Here is a tiny trained network, its code and every weight. The questions are about switching its units off for an input and a class, where a switched-off unit gives its printed mean instead of its output.

import numpy as np


def w(rows, s, z=0):
    codes = np.array(rows[::2]) - 128.0
    scale = np.full(codes.shape[1], s)
    scale[-1] = z or s
    return codes * scale


def f(y):
    return np.maximum(y, 0)


def log_softmax(a):
    a = a - a.max(-1, keepdims=True)
    return a - np.log(np.exp(a).sum(-1, keepdims=True))


def net(x, mask):
    res = np.array(x, float).reshape(1, 8) / 4 @ E
    y = f(res @ A[0][:, :-1].T + A[0][:, -1])
    res = res + np.where(mask, y, B[0][:, -1]) @ B[0][:, :-1]
    return log_softmax(res[-1] @ U[:, :-1].T + U[:, -1])


A, B = {}, {}
E = w([
[114,138,144,151,135,145,91,135],'x0',
[105,117,131,96,95,123,99,91],'x1',
[139,124,99,112,139,120,160,134],'x2',
[130,118,138,148,141,127,130,139],'x3',
[140,143,140,150,144,130,134,139],'x4',
[1,200,78,197,69,54,173,72],'x5',
[120,148,134,122,157,140,82,75],'x6',
[124,145,187,183,176,122,90,147],'x7',
],0.0058)
A[0] = w([
[75,195,121,192,89,117,149,84,80],'n0',
[76,163,70,201,122,3,136,77,1],'n1',
[118,166,208,253,183,173,123,154,197],'n2',
[203,45,181,69,157,231,97,162,10],'n3',
[131,138,62,104,140,169,200,151,224],'n4',
[77,181,101,178,111,79,163,106,26],'n5',
[96,156,127,100,213,179,110,27,179],'n6',
[214,42,176,16,153,157,67,170,75],'n7',
],0.0049,0.0027)
B[0] = w([
[173,74,142,144,123,73,123,147,213],'n0',
[200,220,56,173,87,22,52,218,219],'n1',
[111,123,211,93,151,189,254,71,240],'n2',
[180,172,52,212,117,18,57,180,230],'n3',
[49,60,124,104,159,140,198,120,223],'n4',
[197,194,69,161,39,114,62,163,195],'n5',
[179,78,225,64,104,112,184,143,193],'n6',
[118,172,107,221,180,66,78,161,255],'n7',
],0.0053,0.0035)
U = w([
[219,201,13,184,121,31,39,226,11],'0',
[75,47,147,83,146,145,176,126,251],'1',
[114,86,122,76,143,177,185,141,189],'2',
[97,89,215,1,96,120,186,169,151],'3',
[73,99,106,87,160,203,181,114,132],'4',
],0.0041,0.0028)

Each question gives the input, the list of numbers given to net, and the class t.
The units are the neurons (one row each of A and B). Each row of codes is followed by its name. A weight is (code - 128) times the scale printed after its matrix; where a second scale follows, it is the last column's (A, B and U).
mask holds one flag per neuron, in row order. A switched-off neuron (its flag False) gives its mean, the last column of its row in B, instead of its output. The means were averaged over made-up inputs and are rounded, as every weight is.
A unit's drop is (log p(t) with every unit on - log p(t) with that unit switched off) / (log p(t) with every unit on - log p(t) with every unit switched off).
The circuit of an input: a set's keep is (log p(t) with only the set's units on - log p(t) with every unit switched off) / (log p(t) with every unit on - log p(t) with every unit switched off). Starting from all 8 units, units are removed one at a time, each time the one whose removal leaves the highest keep (on an exact tie, the one counted first), for as long as the keep stays at least 0.8.
units of the circuit, in order: the units of the circuit, biggest drop first
top k neurons: the k neurons with the biggest drops, biggest first
drop of u: that unit's drop, to one decimal
input [-7,5,-4,1,-4,8,-7,-8], class 0: units of the circuit, in order -> [n1]
input [-6,6,7,-1,-5,-6,-2,-3], class 0: top 3 neurons -> [n3; n7; n2]
input [2,5,1,-8,-7,-8,-5,-4], class 0: units of the circuit, in order -> [n3; n7]
input [-4,6,5,-3,1,-7,2,-4], class 0: units of the circuit, in order -> [n3; n7]
input [-8,-8,7,-7,5,-8,-8,1], class 0: top 3 neurons -> [n3; n7; n2]
input [-7,-1,5,-2,-4,-7,7,0], class 0: top 3 neurons -> [n3; n7; n2]
input [-5,-6,2,-8,-8,-8,-5,-1], class 0: top 3 neurons -> [n3; n7; n2]
input [0,7,3,2,-1,-7,0,-4], class 0: top 2 neurons -> [n3; n7]
input [-4,6,-6,-6,0,-7,4,-1], class 0: top 4 neurons -> [n3; n7; n2; n4]
input [-3,-3,7,-4,-6,-8,1,-3], class 0: top 3 neurons -> [n3; n7; n2]
input [-1,6,3,5,4,-7,4,-2], class 0: drop of n7 -> 0.4
input [0,-1,2,4,-8,-8,-4,8], class 0: drop of n3 -> 0.8
